Below is a small trained network, with its code and all its weights. Each question gives an input and a class and asks what happens when units are switched off, that is, made to give their printed mean instead of their output.

import numpy as np


def w(rows, s, z=0):
    codes = np.array(rows[::2]) - 128.0
    scale = np.full(codes.shape[1], s)
    scale[-1] = z or s
    return codes * scale


def f(y):
    return np.maximum(y, 0)


def log_softmax(a):
    a = a - a.max(-1, keepdims=True)
    return a - np.log(np.exp(a).sum(-1, keepdims=True))


def net(x, mask):
    res = np.array(x, float).reshape(1, 8) / 4 @ E
    y = f(res @ A[0][:, :-1].T + A[0][:, -1])
    res = res + np.where(mask, y, B[0][:, -1]) @ B[0][:, :-1]
    return log_softmax(res[-1] @ U[:, :-1].T + U[:, -1])


A, B = {}, {}
E = w([
[99,121,140,197,170,199],'x0',
[106,223,163,129,39,121],'x1',
[111,163,96,97,169,167],'x2',
[177,181,127,133,171,64],'x3',
[113,181,75,144,199,179],'x4',
[179,136,2,185,94,98],'x5',
[214,156,74,62,152,162],'x6',
[191,92,147,72,135,146],'x7',
],0.0091)
A[0] = w([
[133,84,178,193,137,147,150],'N1',
[168,158,45,112,184,202,138],'N2',
[26,159,126,130,107,158,81],'N3',
[151,105,88,8,154,166,160],'N4',
[107,101,177,83,89,81,127],'N5',
[192,93,66,117,10,81,118],'N6',
[162,157,185,100,99,170,137],'N7',
[126,115,136,51,174,109,199],'N8',
[210,185,107,173,126,111,134],'N9',
[123,164,178,154,102,109,3],'N10',
[183,191,85,175,108,126,112],'N11',
[90,219,117,104,79,167,103],'N12',
[180,161,189,67,114,168,126],'N13',
[143,152,157,100,132,123,56],'N14',
[48,94,169,142,109,158,81],'N15',
[172,152,163,53,129,173,135],'N16',
[138,148,191,66,95,138,113],'N17',
[93,139,133,91,124,86,67],'N18',
[160,179,81,146,109,102,146],'N19',
[148,169,196,78,110,116,72],'N20',
[193,96,117,198,141,126,194],'N21',
[198,172,95,120,121,97,161],'N22',
[52,123,160,175,103,199,78],'N23',
[160,101,111,106,200,142,160],'N24',
[87,188,88,92,72,143,128],'N25',
[164,177,76,148,117,96,114],'N26',
[177,83,94,138,29,117,109],'N27',
[176,176,67,81,142,59,130],'N28',
[44,147,131,159,95,188,103],'N29',
[95,106,36,176,113,165,184],'N30',
],0.011,0.0057)
B[0] = w([
[124,121,159,162,106,153,183],'N1',
[130,212,110,88,128,125,252],'N2',
[142,99,145,181,72,105,184],'N3',
[254,153,103,40,155,113,234],'N4',
[76,201,168,139,146,96,203],'N5',
[231,100,79,117,78,118,228],'N6',
[102,132,187,105,181,148,184],'N7',
[169,121,157,147,74,136,207],'N8',
[75,175,125,188,126,104,201],'N9',
[131,158,138,68,204,169,156],'N10',
[84,157,116,193,90,81,198],'N11',
[85,112,166,173,147,176,203],'N12',
[145,140,196,57,203,191,201],'N13',
[128,114,155,124,165,130,148],'N14',
[96,188,120,215,112,80,187],'N15',
[168,123,158,84,204,182,203],'N16',
[95,169,172,96,205,172,197],'N17',
[157,174,149,124,166,113,152],'N18',
[155,169,124,151,125,91,200],'N19',
[86,176,147,106,185,160,189],'N20',
[68,120,202,152,169,173,197],'N21',
[131,154,100,148,74,82,211],'N22',
[66,130,153,218,71,104,190],'N23',
[179,88,127,115,119,173,206],'N24',
[164,79,155,187,114,119,194],'N25',
[115,189,93,151,76,97,195],'N26',
[220,73,126,122,118,166,194],'N27',
[125,170,136,142,72,101,225],'N28',
[49,111,218,227,97,121,189],'N29',
[126,176,183,98,179,133,216],'N30',
],0.0097,0.011)
U = w([
[217,66,135,121,73,113,131],'0',
[67,87,177,155,175,157,86],'1',
[66,68,81,60,133,172,2],'2',
[24,186,147,248,52,56,153],'3',
[130,204,135,2,181,108,141],'4',
],0.0093,0.007)

Each question gives the input, the list of numbers given to net, and the class t.
The units are the neurons (one row each of A and B). Each row of codes is followed by its name. A weight is (code - 128) times the scale printed after its matrix; where a second scale follows, it is the last column's (A, B and U).
mask holds one flag per neuron, in row order. A switched-off neuron (its flag False) gives its mean, the last column of its row in B, instead of its output. The means were averaged over made-up inputs and are rounded, as every weight is.
A unit's drop is (log p(t) with every unit on - log p(t) with that unit switched off) / (log p(t) with every unit on - log p(t) with every unit switched off).
The circuit of an input: a set's keep is (log p(t) with only the set's units on - log p(t) with every unit switched off) / (log p(t) with every unit on - log p(t) with every unit switched off). Starting from the 12 units with the biggest drops (on a tie, the unit counted first), units are removed one at a time, each time the one whose removal leaves the highest keep (on an exact tie, the one counted first), for as long as the keep stays at least 0.8.
circuit, biggest first: the units of the circuit, biggest drop first
unit that matters most: the unit with the biggest drop
top k neurons: the k neurons with the biggest drops, biggest first
drop of u: that unit's drop, to one decimal
input [0,-4,-3,6,0,-3,-5,6], class 1: unit that matters most : N4
input [-3,-4,-6,-6,-1,4,-8,6], class 0: top 2 neurons : N27, N6
input [-6,-4,4,5,0,5,-3,4], class 0: circuit, biggest first : N6, N5
input [5,1,-1,1,-6,-6,3,0], class 1: circuit, biggest first : N2, N28
input [-7,-6,-3,-3,-8,-4,2,-7], class 0: top 2 neurons : N2, N6
input [-3,-3,-5,-8,5,0,-1,3], class 0: circuit, biggest first : N17, N5, N9
input [-5,5,-3,-2,0,5,-1,2], class 0: top 2 neurons : N6, N27
input [3,4,5,6,-3,-8,3,-6], class 1: top 3 neurons : N4, N2, N12
input [-6,8,0,1,-8,-8,-2,-5], class 4: top 2 neurons : N10, N17
input [-8,-7,-5,8,-1,-4,4,-8], class 3: top 2 neurons : N28, N13
input [1,-5,2,-2,7,-3,-6,4], class 3: drop of N17 : 0.1
input [-3,3,-6,-1,-1,-2,-3,4], class 4: drop of N29 : 0.0
input [-1,5,0,5,-1,-1,-6,3], class 4: drop of N23 : 0.3
input [0,1,2,7,-7,7,8,6], class 0: circuit, biggest first : N6
input [-1,4,-8,5,-8,6,-3,8], class 0: drop of N6 : 2.5
